Here is a tiny trained network, its code and every weight. The questions are about switching its units off for an input and a target symbol, where a switched-off unit gives its printed mean instead of its output.

import numpy as np


def w(rows, s, z=0):
    codes = np.array(rows[::2]) - 128.0
    scale = np.full(codes.shape[1], s)
    scale[-1] = z or s
    return codes * scale


def f(y):
    return y / 2 * (1 + np.tanh(0.7978845608 * (y + 0.044715 * y**3)))


def softmax(a):
    e = np.exp(a - a.max(-1, keepdims=True))
    return e / e.sum(-1, keepdims=True)


def log_softmax(a):
    a = a - a.max(-1, keepdims=True)
    return a - np.log(np.exp(a).sum(-1, keepdims=True))


def net(x, mask):
    ids = ['αβδεζηθλξω'.index(c) for c in x.split()]
    T = len(ids)
    res = E[ids] + P[:T]
    u = 0
    for l in range(2):
        q, k, v = (res @ M[l].T for M in (Q, K, V))
        z = softmax(np.where(np.tri(T) > 0, q @ k.T / 2**0.5, -1e9)) @ v
        res = res + np.where(mask[u], z, O[l][:, -1]) @ O[l][:, :-1]
        u += 1
        y = f(res @ A[l][:, :-1].T + A[l][:, -1])
        res = res + np.where(mask[u : u + 12], y, B[l][:, -1]) @ B[l][:, :-1]
        u += 12
    return log_softmax(res[-1] @ U[:, :-1].T + U[:, -1])


Q, K, V, O, A, B = {}, {}, {}, {}, {}, {}
E = w([
[155,128,40,175,101],'α',
[133,211,147,12,66],'β',
[88,204,118,78,117],'δ',
[137,73,85,253,110],'ε',
[127,186,85,170,148],'ζ',
[7,85,46,31,120],'η',
[223,76,113,130,91],'θ',
[162,166,164,160,216],'λ',
[99,152,177,177,205],'ξ',
[246,142,222,107,157],'ω',
],0.018)
P = w([
[154,207,98,165,100],'0',
[64,147,200,124,117],'1',
[146,177,91,97,199],'2',
[154,131,105,155,118],'3',
[33,100,248,149,108],'4',
[149,155,92,90,205],'5',
[145,108,114,144,113],'6',
[63,95,239,159,76],'7',
[146,159,92,94,205],'8',
[137,107,121,140,103],'9',
],0.017)
Q[0] = w([
[84,137,179,126,63],'0.h1',
[107,3,105,162,47],'0.h1',
],0.006)
K[0] = w([
[1,133,234,29,14],'0.h1',
[64,101,121,193,37],'0.h1',
],0.0062)
V[0] = w([
[82,74,113,109,150],'0.h1',
[83,252,212,204,2],'0.h1',
],0.0029)
O[0] = w([
[184,146,94,44,198,59],'0.h1',
[103,7,107,73,174,249],'0.h1',
],0.011,0.0019)
A[0] = w([
[116,129,212,148,101,188],'0.n1',
[124,51,173,249,35,110],'0.n2',
[174,184,133,68,161,153],'0.n3',
[191,113,119,143,180,108],'0.n4',
[233,140,91,156,80,68],'0.n5',
[96,38,133,112,184,115],'0.n6',
[171,138,109,236,255,47],'0.n7',
[78,194,81,43,143,120],'0.n8',
[151,27,130,127,59,212],'0.n9',
[170,188,28,111,57,1],'0.n10',
[74,159,27,178,210,148],'0.n11',
[62,144,208,99,88,122],'0.n12',
],0.0094,0.0076)
B[0] = w([
[123,2,56,83,126,216],'0.n1',
[59,160,144,43,189,227],'0.n2',
[209,119,133,176,184,229],'0.n3',
[79,180,46,43,69,159],'0.n4',
[76,57,31,132,179,178],'0.n5',
[194,114,225,108,70,172],'0.n6',
[119,176,110,72,28,216],'0.n7',
[79,140,79,122,171,254],'0.n8',
[88,155,166,172,163,246],'0.n9',
[135,23,49,87,60,165],'0.n10',
[102,61,186,163,94,245],'0.n11',
[175,182,120,101,111,220],'0.n12',
],0.0076,0.0063)
Q[1] = w([
[33,156,136,2,92],'1.h1',
[144,73,199,201,103],'1.h1',
],0.0088)
K[1] = w([
[122,89,160,118,113],'1.h1',
[157,135,92,1,25],'1.h1',
],0.0085)
V[1] = w([
[53,238,129,45,2],'1.h1',
[156,214,184,103,64],'1.h1',
],0.0057)
O[1] = w([
[56,255,207,203,14,194],'1.h1',
[132,75,24,159,40,3],'1.h1',
],0.0052,0.0033)
A[1] = w([
[131,211,47,99,142,73],'1.n1',
[106,194,94,197,155,144],'1.n2',
[164,91,193,97,154,209],'1.n3',
[121,103,171,165,103,161],'1.n4',
[224,114,67,248,130,125],'1.n5',
[78,51,100,131,99,188],'1.n6',
[78,81,122,160,30,182],'1.n7',
[187,118,66,112,45,99],'1.n8',
[130,163,173,66,119,218],'1.n9',
[131,202,103,204,176,254],'1.n10',
[133,223,232,165,98,71],'1.n11',
[144,206,207,87,163,53],'1.n12',
],0.014,0.0049)
B[1] = w([
[171,101,169,23,45,230],'1.n1',
[82,155,107,65,177,180],'1.n2',
[82,173,109,99,109,216],'1.n3',
[186,152,70,121,111,162],'1.n4',
[93,14,211,167,161,180],'1.n5',
[255,126,97,77,123,245],'1.n6',
[169,170,200,133,142,236],'1.n7',
[151,181,78,208,207,180],'1.n8',
[100,116,78,218,170,254],'1.n9',
[43,136,151,137,134,206],'1.n10',
[133,47,66,185,57,188],'1.n11',
[210,112,185,194,148,215],'1.n12',
],0.0099)
U = w([
[177,110,94,145,142,80],'α',
[154,192,66,116,127,252],'β',
[83,105,115,77,88,254],'δ',
[108,174,124,108,208,59],'ε',
[129,135,202,152,175,107],'ζ',
[153,108,166,60,83,104],'η',
[107,69,37,71,130,69],'θ',
[107,96,44,181,133,220],'λ',
[156,54,135,108,10,49],'ξ',
[100,41,131,122,159,112],'ω',
],0.013,0.0034)

Each question gives the input, a string of symbols that net reads in full, and the target symbol t.
The units are the heads (2 rows each of Q, K, V and O) and the neurons (one row each of A and B). Each row of codes is followed by its name. A weight is (code - 128) times the scale printed after its matrix; where a second scale follows, it is the last column's (O, A, B and U).
mask holds one flag per unit, layer by layer, with each layer's heads first. A switched-off unit (its flag False) gives its mean, the last column of its rows in O or B, instead of its output. The means were averaged over made-up inputs and are rounded, as every weight is.
A unit's drop is (log p(t) with every unit on - log p(t) with that unit switched off) / (log p(t) with every unit on - log p(t) with every unit switched off).
The circuit of an input: a set's keep is (log p(t) with only the set's units on - log p(t) with every unit switched off) / (log p(t) with every unit on - log p(t) with every unit switched off). Starting from the 12 units with the biggest drops (on a tie, the unit counted first), units are removed one at a time, each time the one whose removal leaves the highest keep (on an exact tie, the one counted first), for as long as the keep stays at least 0.8.
circuit, biggest first: the units of the circuit, biggest drop first
k most important neurons: the k neurons with the biggest drops, biggest first
k most important neurons of layer l: the k neurons of layer l with the biggest drops, biggest first
input θ λ η λ ξ β α β ξ ξ, target ξ: 3 most important neurons => (0.n8, 1.n11, 0.n5)
input ε θ ω β δ λ λ, target λ: 2 most important neurons => (0.n7, 0.n8)
input β η λ η β, target λ: most important neuron of layer 0 => (0.n12)
input β ξ ξ α β β α ω, target ξ: 3 most important neurons => (1.n11, 0.n6, 0.n12)
input δ η δ η α, target λ: 2 most important neurons of layer 0 => (0.n2, 0.n8)
input λ λ β ω ε ξ λ, target β: 4 most important neurons => (0.n7, 0.n4, 0.n9, 0.n3)
input λ θ α α η α λ ζ, target λ: circuit, biggest first => (1.n1, 1.n11)
input θ λ ζ α ω θ δ β, target θ: 2 most important neurons => (0.n1, 0.n7)
input β β λ α ζ β ω θ α, target α: 3 most important neurons => (1.n8, 0.n10, 0.n11)
input ξ ξ ε β λ ζ θ, target θ: circuit, biggest first => (0.n5, 1.n12)
input λ ξ α, target α: 3 most important neurons => (1.n8, 0.n10, 1.n5)
input λ α ω ω η, target ζ: 2 most important neurons of layer 0 => (0.n6, 0.n8)
input η θ θ α β β α η, target ξ: 3 most important neurons => (0.n6, 1.n11, 0.n12)
input ξ λ δ λ ω η θ ε, target θ: 2 most important neurons => (0.n2, 0.n1)
input β λ β λ ω λ ε η, target θ: 3 most important neurons of layer 0 => (0.n1, 0.n7, 0.n8)
input ε δ ξ λ η η λ α η β, target β: most important neuron of layer 1 => (1.n5)
input ξ β β β λ α α λ θ ζ, target ζ: 2 most important neurons => (1.n7, 1.n1)
input α δ ε ω, target ω: 2 most important neurons of layer 1 => (1.n5, 1.n7)
input λ θ δ ε α θ β δ ω ξ, target ξ: circuit, biggest first => (0.n8, 1.h1, 1.n11)
input β β β β ω, target ξ: 3 most important neurons of layer 0 => (0.n6, 0.n9, 0.n5)
